cols: V R X Z F G J L
[-52   9   2  26 -29 -44  -2  -4] -> suze
[-53   9  -8  26 -28  -9  -6 -19] -> rebe
[-53   9  -8  19 -33  -9 -12 -32] -> Gurun
down: [ 2 -8] => X
down: [-44  -9] => G
tail: [ 26 -29] => [-44  -2  -4]
tail: [-8 26] => [-28  -9  -6 -19]
tail: [ -8  19 -33] => [ -9 -12 -32]

cols: U M T C
[-56 -24  38  51] : rolal
[-56 -25   2 -11] : Vukov
[-56 -24   2 -11] : Fonon
asked: [-56 -24  38  51] => rolal
asked: [-56 -25   2 -11] => Vukov
tail: [-25   2] => [-11]
asked: [-56 -24  38] => rolal
asked: [-56 -25] => Vukov
asked: [-56 -25   2] => Vukov
asked: [-25   2] => Vukov

cols: A E D N Y P K
[  7 -22  34 -11 -17 -33  13] -> zer
[ -4 -22  28  -6 -30 -29  -2] -> Mavu
[  6 -22  35  -7 -12 -20   9] -> Vake
[  4  -9  36 -13 -22 -32  21] -> kasak
[  3   5  34 -25 -21 -40  37] -> kase
[-18 -22  28  -7 -46 -28 -35] -> dus
[  4 -13  45  -7 -18 -38   5] -> zafe
down: [-2  9] => K
then: [  7 -22] => [ 34 -11]

cols: Q H W S
[-30 -50  56 -10]  bosef
[ 15  14  28 -29]  Rorab
[-15 -32  10  30]  fep
[-41 -34 -14 -38]  fefir
[ 14  14  28 -29]  kifuf
[-14  35 -24   2]  Boram
[ -9 -32  36  -9]  kufit
asked: [-30 -50  56 -10] => bosef
asked: [-41 -34 -14 -38] => fefir
tail: [-30 -50  56] => [-10]

cols: gagu nul vike Pilem Zege
[ 22  18  -2 -12  -5]  gutum
[18 14 -6 -3  6]  vom
[  5   6 -26 -13 -10]  Ler
[52 44 26  8 15]  sabu
[ 19  14  -6 -19 -15]  pup
[-21 -15  11  -4   6]  Til
tail: [18 14 -6] => [-3  6]
down: [ -6 -26  26] => vike
asked: [-19 -15] => pup
asked: [-15  11  -4] => Til
tail: [-15  11  -4] => [6]
tail: [ 22  18  -2 -12] => [-5]

cols: dosu zom rud logi Turo zudeg
[ 57  55 -13  32   7  44]  kod
[ 57  55 -13  32  31  44]  nug
[-43 -41   3 -26 -25 -34]  tetok
down: [32 32] => logi
down: [57 57] => dosu
down: [-13   3] => rud
asked: [ 57  55 -13  32  31  44] => nug
down: [ 32 -26] => logi

cols: duta mav mer fanum kabip ruk fubeb mina
[ -3  -5   6 -27   2 -13  20   3] -> fid
[ 11 -11 -14  24  -9  -6   5   1] -> noneg
[ 15  58   6 -24  23   6 -13  -4] -> dosez
[-27 -24 -38  23 -25 -29  19  35] -> Lize
[ 26  -9  28 -51 -35 -28  19  25] -> Pubub
[ -3  -5   6  14   2 -13  20   3] -> mivo
[-23  41  51 -38 -11  -1  29  26] -> rotog
[ 49 -24 -38  20  40  38 -28 -55] -> sogog
[-25 -48 -43  14   3 -13  20  -8] -> ruv
down: [-4 35 25  3 26] => mina
tail: [ 14   2 -13  20] => [3]
down: [-24  23] => fanum
asked: [ 49 -24 -38  20  40  38 -28 -55] => sogog
then: [24 -9] => [-6  5]

cols: dedav zes lipeg gar
[ -9  27  15 -22]  Fab
[  0  23  23 -26]  Roz
[-9 26 15 24]  fefe
down: [23 26] => zes
tail: [26 15] => [24]
asked: [-9 27] => Fab

cols: nasag Magir Gefu rur
[ 24  41  -6 -11] = famu
[-16 -33 -24 -56] = kofip
[12 10 45 21] = daf
[ -9 -53 -31 -31] = sodo
[19 20 13  0] = mani
[-14 -20 -10 -24] = Minil
[  9  15   3 -40] = Vapuv
[ 2 16 45 -3] = bubeg
[-21 -16 -33 -26] = Gepa
[28 36  7 -1] = Fefod
[-15  -9 -51 -48] = Volo
asked: [ -9 -53 -31 -31] => sodo
asked: [28 36  7 -1] => Fefod
asked: [-21 -16 -33 -26] => Gepa
asked: [ -9 -51] => Volo
asked: [-16 -33 -26] => Gepa

cols: pabo Tez lud pulop rofet sig
[ 13  -2  13 -13   0  -5] = Teruk
[ 41   1  47 -40 -10 -26] = gev
[-14   0 -13   7  -5   6] = fon
[-13   0 -14  12   2   7] = kiv
asked: [12  2] => kiv
down: [-40   7  12] => pulop
asked: [ 13  -2  13 -13   0  -5] => Teruk
asked: [-13   0 -14] => kiv
tail: [-14   0 -13   7  -5] => [6]

cols: Zunap sosi Vadan dotan
[-24 -37  13   9]  Res
[  3 -43  -5 -11]  ginun
[-47  43 -19 -26]  Roze
[-44 -30  -3  26]  bal
[-10 -18 -51  -8]  Zupi
[-16 -28 -51   1]  pivol
down: [-24   3] => Zunap
asked: [-47  43 -19 -26] => Roze
down: [13 -5] => Vadan

cols: Gare pamib tepe lum bivo tup zeraz dirid
[  3  14 -15  -4 -26 -16 -25 -24] -> Bezi
[ -1  17 -17  19 -23  18 -24 -24] -> nulos
[ 1 16  0 11  3 13 18  6] -> medo
[11 11 30 -1 31  2 46  1] -> Tovi
tail: [ 2 46] => [1]
down: [14 17] => pamib
asked: [ 14 -15  -4] => Bezi
down: [ 3 31] => bivo
tail: [ 17 -17  19 -23] => [ 18 -24 -24]
then: [ 3 13] => [18  6]

cols: Dufil kivi Dek Varo nir kipu Rilus
[ -4  36 -22 -17 -57  44   3] = Topab
[  9  45 -36 -17 -57  16  -2] = bese
[ 47  27 -12  38  25  28  14] = Vop
[-54  30 -36  29  13 -12  25] = Vov
[22 51 -2 -8 37 28 41] = lekop
[-54  33  -2  29  13   0  41] = zusa
[-54  17 -17  48   1   5  30] = pefa
then: [47 27] => [-12  38]
tail: [-57  16] => [-2]
down: [25 41 41] => Rilus

cols: lunet Bivor Lus pum kudi Kotor dozat mirid
[  0 -16 -14  30   7   7  14  13] : zimu
[  3 -21  -3 -55  21   1 -54   5] : Fufir
[ 21 -21  -3 -55   3  21  28  14] : sizi
down: [21  3] => kudi
then: [-14  30   7] => [ 7 14]
then: [ 21 -21  -3 -55   3] => [21 28]
tail: [  0 -16] => [-14  30   7   7  14  13]
then: [30  7] => [ 7 14]
tail: [ -3 -55  21] => [  1 -54   5]

cols: lem buvo nodi Vipam divod zolig Komak gumo tetu
[ 27  23 -41 -10  18  -6  45  22 -11] = gad
[ 35  14 -45  10 -40 -31 -17 -46  30] = Pon
[-18  31 -41 -11   6 -44   3  40 -12] = pazu
[ 15 -45  42  28  31  -6 -40 -33  27] = nuz
then: [ 15 -45  42  28  31] => [ -6 -40]
tail: [-41 -11] => [  6 -44   3  40 -12]
down: [-41  42] => nodi
then: [ 14 -45] => [ 10 -40]

cols: gul toti mifel bub
[ -2  52 -23  36] : Minel
[ -2  52  30 -29] : fer
[-26  36 -23  52] : dasag
asked: [ 52 -23] => Minel
tail: [ -2  52 -23] => [36]
asked: [ -2  52 -23  36] => Minel
asked: [ 36 -23  52] => dasag

